Below are the code and all the weights of a small trained network. Each question names an input and a class and asks about switching units off, where a switched-off unit gives its printed mean instead of its output.

import numpy as np


def w(rows, s, z=0):
    codes = np.array(rows[::2]) - 128.0
    scale = np.full(codes.shape[1], s)
    scale[-1] = z or s
    return codes * scale


def f(y):
    return y / 2 * (1 + np.tanh(0.7978845608 * (y + 0.044715 * y**3)))


def log_softmax(a):
    a = a - a.max(-1, keepdims=True)
    return a - np.log(np.exp(a).sum(-1, keepdims=True))


def net(x, mask):
    res = np.array(x, float).reshape(1, 7) / 4 @ E
    y = f(res @ A[0][:, :-1].T + A[0][:, -1])
    res = res + np.where(mask, y, B[0][:, -1]) @ B[0][:, :-1]
    return log_softmax(res[-1] @ U[:, :-1].T + U[:, -1])


A, B = {}, {}
E = w([
[140,134,119,125,138,130],'x0',
[137,119,120,114,127,126],'x1',
[153,139,126,106,125,109],'x2',
[132,119,130,126,126,140],'x3',
[158,109,197,30,240,187],'x4',
[254,28,201,210,112,107],'x5',
[136,130,136,114,125,98],'x6',
],0.0052)
A[0] = w([
[161,206,104,218,50,145,111],'n0',
[52,135,229,156,115,181,252],'n1',
[104,170,96,167,94,74,39],'n2',
[197,17,135,126,83,78,188],'n3',
[110,123,80,156,154,85,26],'n4',
[168,11,155,217,143,146,56],'n5',
[153,165,206,70,101,83,238],'n6',
[136,156,78,194,17,81,126],'n7',
[106,171,86,211,69,84,29],'n8',
[72,204,49,75,152,186,48],'n9',
[175,186,205,61,167,128,143],'n10',
[72,98,102,178,54,67,28],'n11',
[202,38,150,182,123,103,113],'n12',
[94,209,88,71,127,129,52],'n13',
[191,45,146,166,138,97,56],'n14',
[149,118,172,82,211,153,24],'n15',
[183,180,194,94,215,197,61],'n16',
[125,45,101,58,56,179,129],'n17',
[76,176,116,102,159,102,25],'n18',
[77,181,73,103,173,127,50],'n19',
[255,132,180,222,157,105,20],'n20',
[121,129,80,217,80,91,100],'n21',
[121,68,180,31,193,154,138],'n22',
],0.0066,0.0042)
B[0] = w([
[194,62,86,138,213,160,175],'n0',
[183,188,61,207,139,7,241],'n1',
[118,21,207,90,115,189,126],'n2',
[95,171,156,153,83,56,254],'n3',
[117,46,186,125,183,66,93],'n4',
[64,129,199,63,74,78,192],'n5',
[167,132,6,246,141,101,234],'n6',
[169,40,46,137,220,130,221],'n7',
[120,89,148,53,253,134,153],'n8',
[48,110,224,42,57,48,192],'n9',
[139,49,47,174,178,124,199],'n10',
[183,56,167,28,196,195,142],'n11',
[54,177,185,92,60,59,220],'n12',
[29,83,207,78,65,104,157],'n13',
[105,89,225,41,135,156,167],'n14',
[145,43,148,76,217,187,148],'n15',
[129,54,118,169,236,145,186],'n16',
[138,77,29,159,222,66,131],'n17',
[66,45,210,52,69,68,119],'n18',
[84,123,221,36,51,104,148],'n19',
[30,91,221,26,70,92,184],'n20',
[208,60,120,134,175,192,175],'n21',
[147,88,78,156,154,188,234],'n22',
],0.0061,0.0034)
U = w([
[38,88,253,10,37,95,61],'0',
[130,153,81,168,106,99,252],'1',
[154,165,97,165,114,123,247],'2',
[178,18,97,120,188,185,10],'3',
[126,168,89,188,92,129,184],'4',
[118,168,84,189,73,113,146],'5',
],0.006,0.004)

Each question gives the input, the list of numbers given to net, and the class t.
The units are the neurons (one row each of A and B). Each row of codes is followed by its name. A weight is (code - 128) times the scale printed after its matrix; where a second scale follows, it is the last column's (A, B and U).
mask holds one flag per neuron, in row order. A switched-off neuron (its flag False) gives its mean, the last column of its row in B, instead of its output. The means were averaged over made-up inputs and are rounded, as every weight is.
A unit's drop is (log p(t) with every unit on - log p(t) with that unit switched off) / (log p(t) with every unit on - log p(t) with every unit switched off).
The circuit of an input: a set's keep is (log p(t) with only the set's units on - log p(t) with every unit switched off) / (log p(t) with every unit on - log p(t) with every unit switched off). Starting from the 12 units with the biggest drops (on a tie, the unit counted first), units are removed one at a time, each time the one whose removal leaves the highest keep (on an exact tie, the one counted first), for as long as the keep stays at least 0.8.
circuit, biggest first: the units of the circuit, biggest drop first
k most important neurons: the k neurons with the biggest drops, biggest first
drop of u: that unit's drop, to one decimal
input [2,0,6,-7,5,8,-4], class 0: circuit, biggest first -> n20, n12
input [-8,-3,1,3,4,-8,5], class 0: circuit, biggest first -> n9
input [6,-1,2,-7,-3,8,3], class 0: circuit, biggest first -> n20, n12
input [-6,4,7,-5,-3,-8,-2], class 0: circuit, biggest first -> n9, n13
input [-7,-7,1,2,-8,6,5], class 3: circuit, biggest first -> n7, n21
input [0,-2,5,-5,-4,7,5], class 0: circuit, biggest first -> n20, n12
input [3,4,-6,-8,3,-6,-1], class 0: 2 most important neurons -> n9, n19
input [-5,5,4,8,8,-1,1], class 3: drop of n10 -> 0.1
input [-3,-7,5,-8,8,-1,3], class 3: drop of n13 -> 0.0
input [2,2,-7,-2,-7,-7,-3], class 0: drop of n0 -> -0.1
input [6,7,5,-4,8,-6,6], class 3: drop of n15 -> 0.3
